Below are the code and all the weights of a small trained network. Each question names an input and a class and asks about switching units off, where a switched-off unit gives its printed mean instead of its output.

import numpy as np


def w(rows, s, z=0):
    codes = np.array(rows[::2]) - 128.0
    scale = np.full(codes.shape[1], s)
    scale[-1] = z or s
    return codes * scale


def f(y):
    return np.maximum(y, 0)


def log_softmax(a):
    a = a - a.max(-1, keepdims=True)
    return a - np.log(np.exp(a).sum(-1, keepdims=True))


def net(x, mask):
    res = np.array(x, float).reshape(1, 5) / 4 @ E
    y = f(res @ A[0][:, :-1].T + A[0][:, -1])
    res = res + np.where(mask, y, B[0][:, -1]) @ B[0][:, :-1]
    return log_softmax(res[-1] @ U[:, :-1].T + U[:, -1])


A, B = {}, {}
E = w([
[117,149,254,61,146],'x0',
[158,30,170,128,7],'x1',
[133,209,65,34,47],'x2',
[217,188,183,220,88],'x3',
[26,145,203,227,44],'x4',
],0.012)
A[0] = w([
[161,17,161,154,137,174],'N0',
[203,136,132,80,128,95],'N1',
[51,182,108,123,194,154],'N2',
[252,201,160,184,100,172],'N3',
[173,123,131,100,182,56],'N4',
[176,136,162,87,158,52],'N5',
[31,195,134,174,109,93],'N6',
[112,221,87,104,119,185],'N7',
[122,95,83,176,144,126],'N8',
[132,126,180,106,139,99],'N9',
[128,166,178,87,132,4],'N10',
[85,125,198,86,157,53],'N11',
[188,103,100,112,150,31],'N12',
[176,170,221,109,144,95],'N13',
[111,80,126,84,97,243],'N14',
[145,143,69,186,106,151],'N15',
[125,185,114,51,37,55],'N16',
[186,155,108,124,190,95],'N17',
[117,115,179,156,153,86],'N18',
[14,62,75,80,153,146],'N19',
[162,124,101,107,182,75],'N20',
[211,90,102,91,142,55],'N21',
[137,80,127,100,60,212],'N22',
[136,92,137,148,182,74],'N23',
[108,126,146,177,232,78],'N24',
],0.015,0.0027)
B[0] = w([
[126,191,96,190,172,218],'N0',
[127,116,136,184,125,199],'N1',
[223,143,150,129,162,216],'N2',
[65,133,162,71,224,251],'N3',
[113,121,154,154,106,195],'N4',
[102,96,113,133,105,182],'N5',
[124,65,198,183,79,215],'N6',
[149,171,92,162,114,216],'N7',
[158,80,42,74,88,181],'N8',
[187,122,55,104,59,167],'N9',
[157,115,105,98,91,175],'N10',
[124,90,69,93,101,189],'N11',
[122,73,116,129,92,194],'N12',
[138,96,87,64,112,208],'N13',
[151,161,162,118,193,193],'N14',
[153,78,86,24,105,195],'N15',
[56,158,76,190,145,227],'N16',
[149,87,167,150,118,211],'N17',
[92,121,107,132,121,177],'N18',
[84,101,148,97,187,249],'N19',
[106,105,154,174,130,203],'N20',
[104,112,153,182,119,219],'N21',
[247,159,148,151,135,206],'N22',
[79,176,67,147,91,173],'N23',
[146,186,91,175,152,206],'N24',
],0.011,0.019)
U = w([
[103,40,63,65,65,169],'0',
[61,28,253,230,68,103],'1',
[65,217,111,195,127,85],'2',
[44,101,217,74,224,140],'3',
[195,183,197,177,153,240],'4',
[116,130,182,136,136,245],'5',
[146,92,221,124,106,34],'6',
[151,116,221,102,116,3],'7',
],0.012,0.0068)

Each question gives the input, the list of numbers given to net, and the class t.
The units are the neurons (one row each of A and B). Each row of codes is followed by its name. A weight is (code - 128) times the scale printed after its matrix; where a second scale follows, it is the last column's (A, B and U).
mask holds one flag per neuron, in row order. A switched-off neuron (its flag False) gives its mean, the last column of its row in B, instead of its output. The means were averaged over made-up inputs and are rounded, as every weight is.
A unit's drop is (log p(t) with every unit on - log p(t) with that unit switched off) / (log p(t) with every unit on - log p(t) with every unit switched off).
The circuit of an input: a set's keep is (log p(t) with only the set's units on - log p(t) with every unit switched off) / (log p(t) with every unit on - log p(t) with every unit switched off). Starting from the 12 units with the biggest drops (on a tie, the unit counted first), units are removed one at a time, each time the one whose removal leaves the highest keep (on an exact tie, the one counted first), for as long as the keep stays at least 0.8.
units of the circuit, in order: the units of the circuit, biggest drop first
k most important neurons: the k neurons with the biggest drops, biggest first
drop of u: that unit's drop, to one decimal
input [-4,5,8,-6,-7], class 2: units of the circuit, in order	(N16 N14)
input [8,8,4,6,6], class 0: units of the circuit, in order	(N13)
input [2,1,-5,5,-5], class 1: 4 most important neurons	(N19 N17 N16 N7)
input [2,-5,-6,-1,-1], class 2: 3 most important neurons	(N23 N22 N24)
input [5,8,4,5,-6], class 4: 2 most important neurons	(N22 N6)
input [-6,-8,4,-1,8], class 1: 4 most important neurons	(N6 N22 N0 N14)
input [1,6,7,6,6], class 2: 3 most important neurons	(N16 N19 N17)
input [0,-6,4,-1,-5], class 4: 3 most important neurons	(N2 N6 N7)
input [3,-2,5,-1,-4], class 2: 3 most important neurons	(N6 N16 N7)
input [3,7,5,-7,-7], class 1: units of the circuit, in order	(N21 N1)
input [-7,2,-2,6,0], class 0: 3 most important neurons	(N15 N8 N19)
input [-5,5,8,-8,6], class 2: 3 most important neurons	(N16 N3 N22)
input [-4,8,-4,5,-5], class 4: 2 most important neurons	(N0 N22)
input [3,-8,-2,3,4], class 4: units of the circuit, in order	(N2)
input [2,0,5,3,-4], class 2: 2 most important neurons	(N6 N16)
input [5,-6,7,-5,-7], class 1: units of the circuit, in order	(N17 N20 N4 N1)
input [3,3,-3,-7,1], class 3: drop of N19	0.3
input [-4,2,8,-2,-2], class 2: drop of N16	0.2
input [-8,-5,6,1,7], class 0: drop of N15	1.3
input [0,-1,2,5,-4], class 3: units of the circuit, in order	(N3)
